[ 0.47 -0.76  0.82  0.73 -0.02 -0.13 -0.46 -0.58 -0.82 -1.65 -0.92 -0.11
 -0.23 -0.39  0.37  1.42] -> HD.Pg
[ 0.04  1.02 -0.98  1.29 -0.34 -0.36  1.02 -0.64 -0.42  2.36  0.23  0.68
  0.27 -0.79  0.71 -0.38] -> JQ.MF
[ 0.25 -0.20  0.14  0.16  0.13 -0.14 -0.71 -0.05 -1.30 -2.06 -0.11 -0.02
 -0.36 -0.30  0.96  1.69] -> HD.Pg
[-0.04  0.94  1.01  0.78 -0.07  0.30  1.39 -0.42 -0.83 -0.44  0.03 -0.01
  0.42 -0.38 -1.06 -0.05] -> JQ.MF
[ 0.64  0.91  0.04  1.27 -0.16  0.13  1.09 -0.69 -1.70 -0.68 -0.36  0.65
 -0.09 -0.37 -0.37 -0.10] -> JQ.CC
[ 0.20 -0.85  1.22 -0.10  0.11  0.45 -0.34 -0.40 -1.15 -3.11 -0.10  0.00
 -0.15 -0.23 -0.18  0.35] -> HD.Pg
[ 0.56  0.90 -0.94  0.68 -0.10  0.03  1.09 -0.43 -1.27 -0.48 -0.65  0.69
 -0.07 -0.40  0.50  0.73] -> JQ.CC
[ 0.86  1.00  0.43  1.11 -0.07  0.08  0.32 -0.63 -1.29 -0.43 -0.16  0.43
  0.20 -0.17 -0.91  0.07] -> JQ.NZ
[ 0.08  0.70 -0.24  1.48 -0.03  0.01  0.76 -0.04 -0.87  1.90 -0.32  0.39
  0.23 -0.32 -0.21 -0.02] -> JQ.CC
[ 0.17  1.23 -0.52  0.56 -0.13 -0.70  1.01  1.00 -0.02  3.27 -0.44  0.66
  0.50 -0.12  0.00 -0.51] -> JQ.CC
[ 0.35  0.69  0.03  0.98 -0.15  0.25  1.09 -0.37 -1.14  0.23 -0.46  0.22
  0.61 -0.19 -1.40 -0.10] -> JQ.NZ
[ 0.63  1.04  1.44  0.35  0.14 -0.13 -1.44  0.05 -0.75  0.15  0.22 -0.11
  0.30 -0.34 -0.03  0.91] -> HD.MH
[ 0.50  0.65  0.83  0.35 -0.19  0.20 -1.49 -0.33 -0.92 -0.48  0.31 -0.38
  0.16 -0.21  0.07  1.02] -> HD.MH
[-0.17 -0.51  0.32  0.52  0.29  0.25  0.03 -0.23 -1.21 -2.10  0.08 -0.08
 -0.63 -0.26  0.81  1.55] -> HD.BN
[-0.62 -2.29 -0.71 -1.15  0.17  0.73  0.25 -0.55 -2.01 -3.18 -1.07  0.36
 -0.62 -0.50  0.86  2.38] -> HD.MH
[-1.45 -4.35  0.16 -1.45  0.66  1.74  0.54 -0.84 -1.90 -6.62 -1.82  0.26
 -0.82  0.69 -0.57  2.20] -> HD.MH

[ 0.38 -0.86  0.52 -1.28 -0.43 -0.18  0.07  0.24  0.08 -1.01 -0.08  0.59
 -0.11  1.14 -0.26 -0.04] -> E.<13>
[-0.64 -0.10 -0.35 -0.24 -0.33 -0.27 -0.83  0.71  0.04 -1.14  0.16  0.38
 -0.03 -0.39  0.11  0.35] -> E.<13>
[-0.81 -1.11 -0.05 -1.34 -0.12 -0.64 -0.98  1.26  0.00 -0.43 -0.14  0.67
  0.43  0.85  0.24  0.67] -> E.<23>
[-1.08 -0.12 -0.41  0.97  0.29 -0.03  0.29 -0.90  0.14 -0.16  0.05  1.19
 -0.09 -0.25 -0.19  0.69] -> W.<21>
[-0.26  0.19  0.20 -0.10  0.16 -0.14 -0.66 -0.99  0.21  3.35 -0.44  0.83
  0.03  1.11 -0.13 -0.04] -> M.<11>
[-0.74 -0.28 -0.47  0.64  0.67 -1.16  0.63 -1.15  0.16  1.36  2.03  0.47
  0.64 -0.04 -1.07 -0.17] -> W.<21>
[-0.12  0.33 -0.33  0.98 -0.27  0.64 -2.13 -2.01  0.10 -1.19  0.00  0.33
  0.24 -0.09 -0.96 -0.01] -> W.<26>
[-1.01  0.79 -1.12 -0.56  0.76  0.32 -1.63 -0.37  0.39  1.17 -0.32  0.54
  0.19 -0.12 -0.30 -0.30] -> M.<11>
[ 0.43 -0.95  0.30  0.62 -0.16  0.47 -1.11  0.12 -0.32  0.75  0.28  1.57
 -0.21 -0.71  0.01  0.57] -> R.<7>
[-0.14 -0.41  0.06  0.51 -0.15  0.89  0.76 -0.87 -0.35  1.52 -0.15  1.11
  0.08 -0.53  0.49  0.03] -> R.<7>
[ 0.00  0.21  0.04  0.96 -0.62  0.24 -1.76 -0.23  0.00 -0.85 -0.22  0.48
  0.11 -0.09  0.26  0.62] -> R.<7>
[-0.19 -1.01  0.02  0.90 -0.39  2.59  0.59 -0.60  0.07  1.12 -0.35  1.25
  0.03  0.25  1.03  0.42] -> R.<7>
[-0.04 -0.35 -0.26  0.10 -0.51  0.54 -1.59 -0.29  0.01  0.29 -0.20  0.91
  0.33 -0.12  0.41  0.37] -> R.<10>
[-0.38  0.12 -0.21 -0.14  0.22 -0.37  0.15 -0.64 -0.33  2.13 -0.29  0.87
  0.25  1.04  0.49 -0.03] -> M.<11>
[-0.42 -0.14  0.15  0.01  0.07 -0.41 -0.94  0.85 -0.08 -1.03 -0.31  0.25
  0.61  0.29 -0.03  0.67] -> E.<23>
[-0.24  0.13 -0.24 -1.54  0.24  0.48 -0.98 -0.32 -0.27  1.80  0.19  0.07
  0.18 -0.61  0.38 -0.19] -> M.<34>
[-0.59 -0.32 -0.09 -1.83  0.44 -0.30 -1.16 -0.73  0.57  2.83 -0.10 -0.28
  0.30  0.30  0.00  0.21] -> M.<34>
[-0.50  0.12 -0.17 -0.99  0.25 -0.39 -2.06 -1.60  0.05  2.56 -0.56  0.36
  0.28  0.34  0.05  0.14] -> M.<22>
[ 0.07  0.00 -0.69  0.75 -0.97  0.34 -1.64  1.02 -0.42  0.47 -0.53  1.11
  0.56  0.26  0.34  0.18] -> R.<39>
[-0.32  0.00  0.37  0.31 -0.38  0.11 -0.39  0.83 -0.74  0.55 -0.02  0.50
  0.41 -0.75  0.23  0.06] -> R.<39>
[-0.08  0.14  0.21  1.05  0.32 -0.18 -1.19 -1.16  0.14 -0.28 -0.03  0.67
 -0.15  0.41 -0.76 -0.38] -> W.<26>
[-0.66 -0.15  0.13  1.46  0.01 -0.99 -0.28 -0.89 -0.36  0.33 -0.16  0.16
 -0.15 -0.54 -0.88  0.20] -> W.<20>
[ 0.33  0.13 -0.22 -1.11  0.27  0.24 -1.90 -0.45  0.01  1.40 -0.68  0.33
  0.65 -0.59  0.19  0.06] -> M.<22>
[-0.35 -0.53  0.38 -0.75 -0.03  0.02 -0.61  0.33  0.09 -0.29  0.05  0.91
  0.16  0.67  0.47  0.83] -> E.<23>
[-0.90  0.23 -0.10  0.71 -0.21 -0.26 -1.30 -0.90  0.22  0.10  0.35  0.09
  0.29  0.10 -0.91 -0.11] -> W.<20>
[-0.23  0.59 -0.07  1.95 -0.20 -0.39 -0.81 -2.66  0.44 -0.48  0.31  0.65
 -0.27 -1.40  0.24 -0.19] -> W.<26>
[-0.09  0.00 -0.04  0.83 -0.20 -0.03 -0.51  1.38 -0.01  0.41 -0.17  0.48
  0.12  0.21 -0.51  0.53] -> R.<39>
[-0.68 -0.19 -0.14 -0.89  0.09 -0.35  0.01  1.45 -0.20 -0.97  0.23  0.68
  0.01  0.27 -0.10  0.77] -> E.<13>
[-0.70  0.15 -0.29  0.90 -0.08 -0.79 -0.86 -1.25  0.26 -0.14 -0.03  0.74
  0.30 -0.34 -0.57  0.00] -> W.<26>
[ 0.12  0.28  0.04  0.71 -0.23  0.89 -0.58  0.98 -0.24  1.08 -0.08  0.82
 -0.07 -0.38  0.17  0.30] -> R.<39>
[-0.85 -0.11 -0.33 -1.32 -0.24 -0.43 -1.46 -0.34 -0.10 -0.48 -0.16  0.89
  0.41  0.65  0.05  0.11] -> E.<13>
[-0.37 -0.06  0.15 -0.97  0.79 -0.26 -1.05  0.98 -0.60  2.80 -0.53 -0.39
  0.42 -0.12 -0.25 -0.15] -> M.<22>
[-0.06  0.46  0.23 -1.04  0.49  0.24 -0.40  0.64 -0.18  1.08 -0.32  1.08
 -0.23  0.21  0.36 -0.11] -> M.<11>
[-0.50  0.26  0.03  0.61 -0.63 -0.30  0.32 -0.63 -0.09  1.65  0.26  0.13
 -0.05 -0.47 -0.72 -0.67] -> W.<21>
[-0.46 -0.44 -0.49 -0.92 -0.35 -0.63 -0.32  0.95  0.32 -1.10 -0.01 -0.06
  0.40  0.41  0.24  0.81] -> E.<13>
[-0.03 -0.37 -0.25 -0.24 -0.08  0.41 -2.27 -0.68  0.07 -1.56 -0.13  0.79
  0.72 -0.49  0.62  0.78] -> R.<10>
[-0.90 -0.18 -0.10  1.25 -0.33  0.24 -0.61  0.84 -0.09 -0.93 -0.11  0.80
 -1.21 -0.42  0.02  0.41] -> R.<39>
[-0.03 -0.03 -0.33  0.11  0.37  0.11  0.54 -0.07 -0.38  3.38 -0.29  0.03
 -0.17 -0.16 -0.02 -0.05] -> M.<22>
[-0.17 -1.76  0.27  0.29 -0.04  0.68 -0.79 -0.88 -0.14  0.77  0.18  1.12
  0.52 -1.30  0.58  0.65] -> R.<7>
[-0.80  0.59  0.04  1.77  0.43  0.21 -0.75 -1.40  0.23 -0.93  0.49  0.56
 -0.06  0.01 -1.03 -0.28] -> W.<26>
[ 0.16  0.01 -0.15  0.67  0.45  0.33 -0.33  2.45 -0.44  1.69  0.04  0.79
  0.49 -0.22  0.54  0.06] -> R.<39>
[-0.75  0.24  0.57 -0.80  0.00 -0.13 -1.28  0.90 -0.27 -0.88  0.09  0.44
  0.43  0.28  0.35  0.61] -> E.<38>
[-1.05  0.11  0.20  1.15  0.23 -0.22  1.26 -1.75 -0.05  0.62  0.21  0.70
 -0.06 -0.32 -0.51  0.06] -> W.<21>
[-0.56 -0.82 -0.71 -1.10  0.05 -0.39 -0.29  0.15  0.18  1.55 -0.10  0.53
  0.05  0.50 -0.02  0.36] -> M.<34>
[-0.08  0.05  0.11 -1.30 -0.05  0.09 -0.29 -0.65 -0.23  1.83 -0.75  0.02
  0.54  0.01  0.14  0.73] -> M.<22>
[-0.60  0.19  0.12 -1.71 -0.04 -0.87 -1.43 -0.33 -0.13 -0.56  0.19  0.46
  0.51  1.02  0.18  0.77] -> E.<23>
[-0.02 -0.07  0.02 -1.83  0.72 -0.08 -1.73 -1.85 -0.18  1.99 -0.45  0.73
  0.46  0.71  0.08  0.28] -> M.<11>
[-0.27  0.04  0.12 -0.21  0.34  0.18 -0.87  0.63 -0.12  0.99  2.27  0.79
 -0.27 -0.40  0.18  0.53] -> R.<7>
[-0.25  0.00 -0.07 -1.06  0.05 -0.27 -1.89  0.86 -0.60 -1.26 -0.10  0.59
  0.17  0.53  0.70  0.43] -> E.<23>
[-0.43 -0.09 -0.11 -0.07 -0.15  0.02 -0.09  1.67  0.00 -0.52  0.18  0.47
  0.24  0.93  0.50  0.17] -> E.<38>
[-0.55  0.02 -0.21  1.65  0.40 -0.31 -0.54 -0.16  0.24 -0.46 -0.09  1.12
  0.36  0.03 -0.54  0.05] -> W.<26>

[ 0.90  0.69  0.01  1.16  0.28  0.36  0.22  1.36 -1.05 -0.15 -0.19 -0.37
 -0.04 -1.80 -0.59  0.08] -> JL.LM
[-0.23  1.01 -0.39  0.73  0.58  0.10 -0.11  0.49  0.27 -0.35 -0.15 -0.56
  0.81  0.54 -0.24  0.23] -> JL.Tr
[ 0.93  1.00 -1.00 -0.39 -0.43 -0.41 -0.21  0.66 -0.53  0.11 -0.09  0.23
 -0.29  2.19 -0.21  0.43] -> JL.Tr
[-0.44 -0.12  0.42  0.91  2.55  0.03 -0.46  0.27 -0.57 -0.30  0.12 -0.27
 -0.14 -0.12 -0.58  0.07] -> Mt.ZM
[ 0.44  0.73 -0.84  0.52 -0.11  0.32  0.27  0.82 -0.10  0.09 -0.13 -0.19
 -0.04 -0.55 -0.46  0.15] -> JL.Tr
[ 0.52 -0.54 -0.43  0.86  0.54  0.17 -0.38 -0.54  0.91 -0.01 -0.16 -0.11
 -0.28  0.19 -0.34 -0.29] -> Mt.GD
[-0.54  0.17 -1.00  0.78 -0.18 -0.40 -0.16 -0.03 -1.02 -0.05  0.95 -0.28
 -0.37 -0.60 -0.04  0.25] -> Mt.GD
[ 0.12  0.90 -0.37  0.17 -0.22  0.33 -0.06  1.57  0.48  0.68 -0.12 -0.31
  0.22  1.25  0.08 -0.29] -> JL.Tr
[ 0.29  0.21 -0.19  0.48  0.14  0.29 -0.55  1.69  0.60 -0.18 -0.16 -0.33
  0.52  0.14 -0.10  0.47] -> Mt.GD
[ 0.34  0.81 -0.28  1.07  0.53  0.33  0.18  0.14  0.29  0.24 -0.24 -0.08
 -0.39 -2.19 -0.82  0.16] -> JL.Tr
[ 0.53  0.04 -0.53 -0.24 -0.03  0.83 -0.55  1.59 -0.23 -0.19 -0.11 -0.71
 -0.07  1.85 -0.31  0.02] -> Mt.GD
[ 0.48  0.01 -0.45 -0.32 -0.11  0.12  0.23  0.66  1.75  0.02 -0.12  0.03
 -0.15 -0.46 -0.07  0.47] -> JL.Tr
[ 0.39  0.32  0.45  0.35  0.28  0.82  0.47  0.63  0.68  0.04  0.17 -0.17
 -0.07 -1.56  0.00 -0.12] -> JL.Tr
[ 0.79  0.94 -1.13  0.43  0.88  0.02  0.18  0.88  0.22 -1.45 -0.28 -0.17
  0.11  0.29 -0.51 -0.17] -> JL.Tr
[ 0.14  0.78 -0.15  0.91  0.28  0.31  0.10  1.14  0.51  0.17 -0.31 -0.46
  0.00 -2.56 -0.79  0.58] -> JL.Tr

[ 0.17  0.29  0.03 -0.60 -0.48  0.22 -0.11 -0.60 -0.63 -0.83  0.05  0.44
  0.29  0.27  0.67  0.40] -> Tm.U
[-0.14 -0.07  0.08 -0.19  0.14 -0.48 -0.10 -0.38  0.19 -0.80  0.12  0.05
  0.25  0.64 -0.45  0.12] -> Ng.D
[ 0.04  0.38 -0.50 -0.34  0.35 -0.68  0.43 -0.65  0.64 -0.87  0.69  0.10
 -0.48  0.88  0.03  0.85] -> Ng.L
[ 0.07  0.17 -0.18  0.07  0.14 -0.34  0.03 -0.23  0.05 -0.59  0.20  0.51
 -0.03  0.58  0.31  0.61] -> Ng.L
[ 0.04  0.02 -0.24  0.37  0.02 -0.32  0.51 -0.25  0.25 -0.42  0.16 -0.12
 -0.29  0.59  0.37  0.01] -> Ng.D
[-0.04  0.29 -0.05 -0.36  0.32 -0.30 -0.20 -0.12 -0.03 -0.73  0.33  0.70
 -0.20  0.52  0.24  0.71] -> Ng.L
[-0.06  0.35 -0.06 -0.29  0.32 -0.55  0.07 -0.23  0.17 -0.75  0.51  0.46
 -0.32  0.60 -0.15  0.82] -> Ng.L
[ 0.07  0.45 -0.50  0.27  0.50 -0.82  0.60 -0.22  0.44 -0.58  0.75  0.45
 -1.03  0.28  0.12  0.41] -> Ng.L
[ 0.00  0.18 -0.01  0.06  0.07 -0.34  0.09 -0.15 -0.15 -0.84  0.14  0.63
 -0.07  0.76  0.15  0.41] -> Ng.L
[ 0.06 -0.07 -0.52  0.19  0.00 -0.03  0.11 -0.12  0.28  0.48  0.56  0.30
  0.08  0.82  0.38  0.40] -> Tm.U
[-0.07  0.30 -0.29 -0.09  0.17 -0.26  0.01 -0.26  0.38 -0.24  0.32  0.07
 -0.06  0.35 -0.50  0.18] -> Ng.D
[ 0.03  0.37 -0.36  0.52 -0.13  0.36  0.58 -0.20 -0.39  0.53  0.42 -0.07
  0.01  0.32  1.00  0.28] -> Tm.Y
[ 0.12  0.02 -0.47 -0.54  0.16 -0.62 -0.16 -0.28  0.31 -1.03 -0.05  0.86
 -0.18 -0.04 -0.10  0.40] -> Ng.L
[ 0.02  0.19 -0.37 -0.10  0.06  0.06  0.01 -0.20  0.68  0.26  0.52  0.11
  0.48  0.86 -0.02  0.22] -> Tm.U
